Here is a tiny trained network, its code and every weight. The questions are about switching its units off for an input and a class, where a switched-off unit gives its printed mean instead of its output.

import numpy as np


def w(rows, s, z=0):
    codes = np.array(rows[::2]) - 128.0
    scale = np.full(codes.shape[1], s)
    scale[-1] = z or s
    return codes * scale


def norm(h):
    return h / np.sqrt((h * h).mean(-1, keepdims=True) + 1e-5)


def f(y):
    return np.maximum(y, 0)


def log_softmax(a):
    a = a - a.max(-1, keepdims=True)
    return a - np.log(np.exp(a).sum(-1, keepdims=True))


def net(x, mask):
    res = np.array(x, float).reshape(1, 3) / 4 @ E
    u = 0
    for l in range(4):
        y = f(norm(res) @ A[l][:, :-1].T + A[l][:, -1])
        res = res + np.where(mask[u : u + 5], y, B[l][:, -1]) @ B[l][:, :-1]
        u += 5
    return log_softmax(norm(res)[-1] @ U[:, :-1].T + U[:, -1])


A, B = {}, {}
E = w([
[134,192,156],'x0',
[4,131,181],'x1',
[85,206,91],'x2',
],0.0025)
A[0] = w([
[158,240,236,71],'L0N0',
[147,158,213,109],'L0N1',
[150,217,212,81],'L0N2',
[71,204,2,87],'L0N3',
[101,148,204,1],'L0N4',
],0.0068,0.0097)
B[0] = w([
[186,248,43,204],'L0N0',
[115,120,55,194],'L0N1',
[186,221,38,185],'L0N2',
[69,90,51,254],'L0N3',
[226,34,252,128],'L0N4',
],0.011,0.0016)
A[1] = w([
[213,144,78,109],'L1N0',
[20,254,127,190],'L1N1',
[127,56,38,149],'L1N2',
[42,243,202,148],'L1N3',
[116,112,229,2],'L1N4',
],0.0057,0.0059)
B[1] = w([
[181,203,141,197],'L1N0',
[178,146,20,254],'L1N1',
[83,167,187,235],'L1N2',
[254,115,92,178],'L1N3',
[116,23,12,128],'L1N4',
],0.0069,0.0046)
A[2] = w([
[151,109,181,1],'L2N0',
[63,86,207,32],'L2N1',
[160,59,126,142],'L2N2',
[84,15,254,147],'L2N3',
[203,227,104,133],'L2N4',
],0.0076,0.0071)
B[2] = w([
[73,168,252,128],'L2N0',
[199,53,140,138],'L2N1',
[83,95,163,151],'L2N2',
[99,254,177,175],'L2N3',
[158,89,177,254],'L2N4',
],0.0097,0.0068)
A[3] = w([
[163,57,93,128],'L3N0',
[167,153,96,1],'L3N1',
[159,7,93,52],'L3N2',
[184,130,169,114],'L3N3',
[127,66,74,136],'L3N4',
],0.011,0.0099)
B[3] = w([
[64,96,177,219],'L3N0',
[6,241,143,128],'L3N1',
[121,28,94,156],'L3N2',
[142,75,146,254],'L3N3',
[36,156,130,218],'L3N4',
],0.011,0.0034)
U = w([
[42,141,48,206],'0',
[97,217,205,182],'1',
[182,38,230,157],'2',
[201,212,6,157],'3',
[64,36,116,168],'4',
[152,134,116,8],'5',
],0.015,0.011)

Each question gives the input, the list of numbers given to net, and the class t.
The units are the neurons (one row each of A and B). Each row of codes is followed by its name. A weight is (code - 128) times the scale printed after its matrix; where a second scale follows, it is the last column's (A, B and U).
mask holds one flag per neuron, layer by layer. A switched-off neuron (its flag False) gives its mean, the last column of its row in B, instead of its output. The means were averaged over made-up inputs and are rounded, as every weight is.
A unit's drop is (log p(t) with every unit on - log p(t) with that unit switched off) / (log p(t) with every unit on - log p(t) with every unit switched off).
most important unit: the unit with the biggest drop
top k neurons: the k neurons with the biggest drops, biggest first
k most important neurons of layer l: the k neurons of layer l with the biggest drops, biggest first
drop when u is switched off: that unit's drop, to one decimal
input [4,-2,-1], class 3: most important unit : L0N0
input [0,-6,7], class 0: top 2 neurons : (L0N3, L2N3)
input [3,0,6], class 0: top 4 neurons : (L0N3, L2N3, L3N4, L1N0)
input [2,8,-6], class 4: top 2 neurons : (L0N3, L1N3)
input [2,3,-1], class 4: top 4 neurons : (L2N3, L2N4, L3N0, L1N0)
input [-7,-3,-7], class 1: top 2 neurons : (L1N1, L0N0)
input [5,0,7], class 3: top 2 neurons : (L0N0, L0N2)
input [1,3,2], class 0: 2 most important neurons of layer 1 : (L1N1, L1N0)
input [-5,3,-1], class 1: top 3 neurons : (L2N3, L1N1, L0N0)
input [-7,-1,-1], class 1: top 4 neurons : (L1N1, L2N3, L0N0, L0N2)
input [4,0,-7], class 1: 3 most important neurons of layer 1 : (L1N1, L1N2, L1N3)
input [-1,2,3], class 0: top 2 neurons : (L0N3, L2N4)
input [-2,2,2], class 0: top 3 neurons : (L0N3, L2N4, L2N3)
input [4,-8,5], class 2: most important unit : L2N4
input [-6,-1,-2], class 1: top 3 neurons : (L1N1, L2N3, L0N0)
input [-2,6,3], class 4: 2 most important neurons of layer 3 : (L3N0, L3N2)
input [0,2,-1], class 4: drop when L2N3 is switched off : 0.8
input [-1,-5,7], class 0: drop when L0N3 is switched off : 1.7
input [1,4,5], class 0: drop when L2N3 is switched off : 0.3
input [2,8,-2], class 4: 2 most important neurons of layer 1 : (L1N3, L1N0)
